Here is a tiny trained network, its code and every weight. The questions are about switching its units off for an input and a target symbol, where a switched-off unit gives its printed mean instead of its output.

import numpy as np


def w(rows, s, z=0):
    codes = np.array(rows[::2]) - 128.0
    scale = np.full(codes.shape[1], s)
    scale[-1] = z or s
    return codes * scale


def f(y):
    return y / 2 * (1 + np.tanh(0.7978845608 * (y + 0.044715 * y**3)))


def softmax(a):
    e = np.exp(a - a.max(-1, keepdims=True))
    return e / e.sum(-1, keepdims=True)


def log_softmax(a):
    a = a - a.max(-1, keepdims=True)
    return a - np.log(np.exp(a).sum(-1, keepdims=True))


def net(x, mask):
    ids = ['αβδεζηθλμπφψω'.index(c) for c in x.split()]
    T = len(ids)
    res = E[ids] + P[:T]
    r = res
    for j in range(2):
        rows = slice(4 * j, 4 * j + 4)
        q, k, v = (r @ M[0][rows].T for M in (Q, K, V))
        z = softmax(np.where(np.tri(T) > 0, q @ k.T / 4**0.5, -1e9)) @ v
        o = O[0][rows]
        res = res + np.where(mask[j], z, o[:, -1]) @ o[:, :-1]
    y = f(res @ A[0][:, :-1].T + A[0][:, -1])
    res = res + np.where(mask[2:14], y, B[0][:, -1]) @ B[0][:, :-1]
    return log_softmax(res[-1] @ U[:, :-1].T + U[:, -1])


Q, K, V, O, A, B = {}, {}, {}, {}, {}, {}
E = w([
[132,152,157,124],'α',
[141,137,68,123],'β',
[167,158,189,99],'δ',
[113,174,115,73],'ε',
[76,144,78,251],'ζ',
[176,80,108,111],'η',
[158,145,198,190],'θ',
[154,211,147,173],'λ',
[65,85,89,158],'μ',
[83,73,165,134],'π',
[104,155,168,100],'φ',
[78,81,167,136],'ψ',
[168,104,118,143],'ω',
],0.024)
P = w([
[132,131,178,69],'0',
[124,111,143,80],'1',
[111,173,190,113],'2',
[105,188,203,105],'3',
[56,246,252,69],'4',
[62,230,239,38],'5',
],0.0038)
Q[0] = w([
[113,4,166,141],'head 0',
[106,104,63,180],'head 0',
[66,100,126,33],'head 0',
[47,43,196,190],'head 0',
[83,171,154,154],'head 1',
[121,94,84,203],'head 1',
[163,137,137,134],'head 1',
[113,114,83,117],'head 1',
],0.014)
K[0] = w([
[49,90,162,180],'head 0',
[81,75,4,178],'head 0',
[115,119,114,67],'head 0',
[97,32,195,150],'head 0',
[191,43,46,154],'head 1',
[83,122,95,102],'head 1',
[113,189,125,212],'head 1',
[98,165,43,107],'head 1',
],0.011)
V[0] = w([
[104,45,171,252],'head 0',
[229,39,59,1],'head 0',
[109,190,116,108],'head 0',
[137,52,42,96],'head 0',
[100,213,99,165],'head 1',
[141,145,70,54],'head 1',
[36,73,118,95],'head 1',
[163,163,77,246],'head 1',
],0.0076)
O[0] = w([
[43,90,203,51,185],'head 0',
[61,226,227,76,2],'head 0',
[150,146,85,157,130],'head 0',
[106,255,129,81,44],'head 0',
[147,144,35,187,97],'head 1',
[133,230,114,46,94],'head 1',
[4,83,92,92,116],'head 1',
[232,35,115,68,122],'head 1',
],0.0066,0.0045)
A[0] = w([
[108,76,134,60,166],'neuron 0',
[211,174,219,68,172],'neuron 1',
[108,223,116,153,231],'neuron 2',
[90,254,162,37,2],'neuron 3',
[20,131,238,112,38],'neuron 4',
[159,92,90,111,222],'neuron 5',
[118,138,57,69,108],'neuron 6',
[84,183,140,237,122],'neuron 7',
[151,187,107,106,40],'neuron 8',
[127,105,124,163,135],'neuron 9',
[186,96,138,32,111],'neuron 10',
[199,68,208,144,98],'neuron 11',
],0.0099,0.0054)
B[0] = w([
[95,104,158,107,207],'neuron 0',
[22,189,107,215,208],'neuron 1',
[185,89,73,73,168],'neuron 2',
[212,108,178,97,163],'neuron 3',
[234,167,90,108,254],'neuron 4',
[90,198,139,102,210],'neuron 5',
[69,151,125,156,132],'neuron 6',
[169,48,108,98,148],'neuron 7',
[62,20,84,218,132],'neuron 8',
[183,147,169,103,172],'neuron 9',
[116,150,137,255,158],'neuron 10',
[61,147,127,156,241],'neuron 11',
],0.0068,0.0078)
U = w([
[152,144,124,154,115],'α',
[144,164,122,149,111],'β',
[158,144,131,150,90],'δ',
[170,188,28,94,173],'ε',
[117,79,68,182,34],'ζ',
[197,197,194,119,161],'η',
[145,98,188,203,3],'θ',
[254,127,135,175,88],'λ',
[52,129,73,115,151],'μ',
[154,136,136,124,124],'π',
[175,134,122,126,141],'φ',
[182,81,203,74,203],'ψ',
[88,194,143,188,180],'ω',
],0.0092,0.0056)

Each question gives the input, a string of symbols that net reads in full, and the target symbol t.
The units are the heads (4 rows each of Q, K, V and O) and the neurons (one row each of A and B). Each row of codes is followed by its name. A weight is (code - 128) times the scale printed after its matrix; where a second scale follows, it is the last column's (O, A, B and U).
mask holds one flag per unit, heads first, then neurons. A switched-off unit (its flag False) gives its mean, the last column of its rows in O or B, instead of its output. The means were averaged over made-up inputs and are rounded, as every weight is.
A unit's drop is (log p(t) with every unit on - log p(t) with that unit switched off) / (log p(t) with every unit on - log p(t) with every unit switched off).
The circuit of an input: a set's keep is (log p(t) with only the set's units on - log p(t) with every unit switched off) / (log p(t) with every unit on - log p(t) with every unit switched off). Starting from the 12 units with the biggest drops (on a tie, the unit counted first), units are removed one at a time, each time the one whose removal leaves the highest keep (on an exact tie, the one counted first), for as long as the keep stays at least 0.8.
circuit, biggest first: the units of the circuit, biggest drop first
most important unit: the unit with the biggest drop
k most important neurons: the k neurons with the biggest drops, biggest first
which heads matter: for each layer, one digit per head in row order, 1 if its drop is at least 0.15 and else 0, layers parted by /
drop when u is switched off: that unit's drop, to one decimal
input ω ζ ψ, target ψ: circuit, biggest first	[neuron 1; head 0]
input ω ζ ζ η, target ζ: 2 most important neurons	[neuron 10; neuron 11]
input δ ω ω η, target ω: circuit, biggest first	[neuron 1; head 0; head 1]
input λ ε μ ε ε, target ε: circuit, biggest first	[head 0; neuron 2]
input β β η ω θ, target θ: which heads matter	10
input π ψ ω, target ψ: circuit, biggest first	[head 1; neuron 1; head 0]
input ω ω α, target ω: which heads matter	01
input β ω η, target ω: which heads matter	10
input η ω ε θ δ, target ω: 2 most important neurons	[neuron 1; neuron 11]
input η η ω, target η: most important unit	head 0
input ε μ ε η, target ε: circuit, biggest first	[head 1; head 0]
input ω φ π, target ψ: 2 most important neurons	[neuron 1; neuron 0]
input λ η ζ, target ζ: drop when neuron 7 is switched off	0.2
input ω φ β λ λ, target λ: drop when head 0 is switched off	0.7
input ω η ω, target ω: drop when neuron 3 is switched off	-0.1
input λ β φ θ, target θ: most important unit	neuron 11
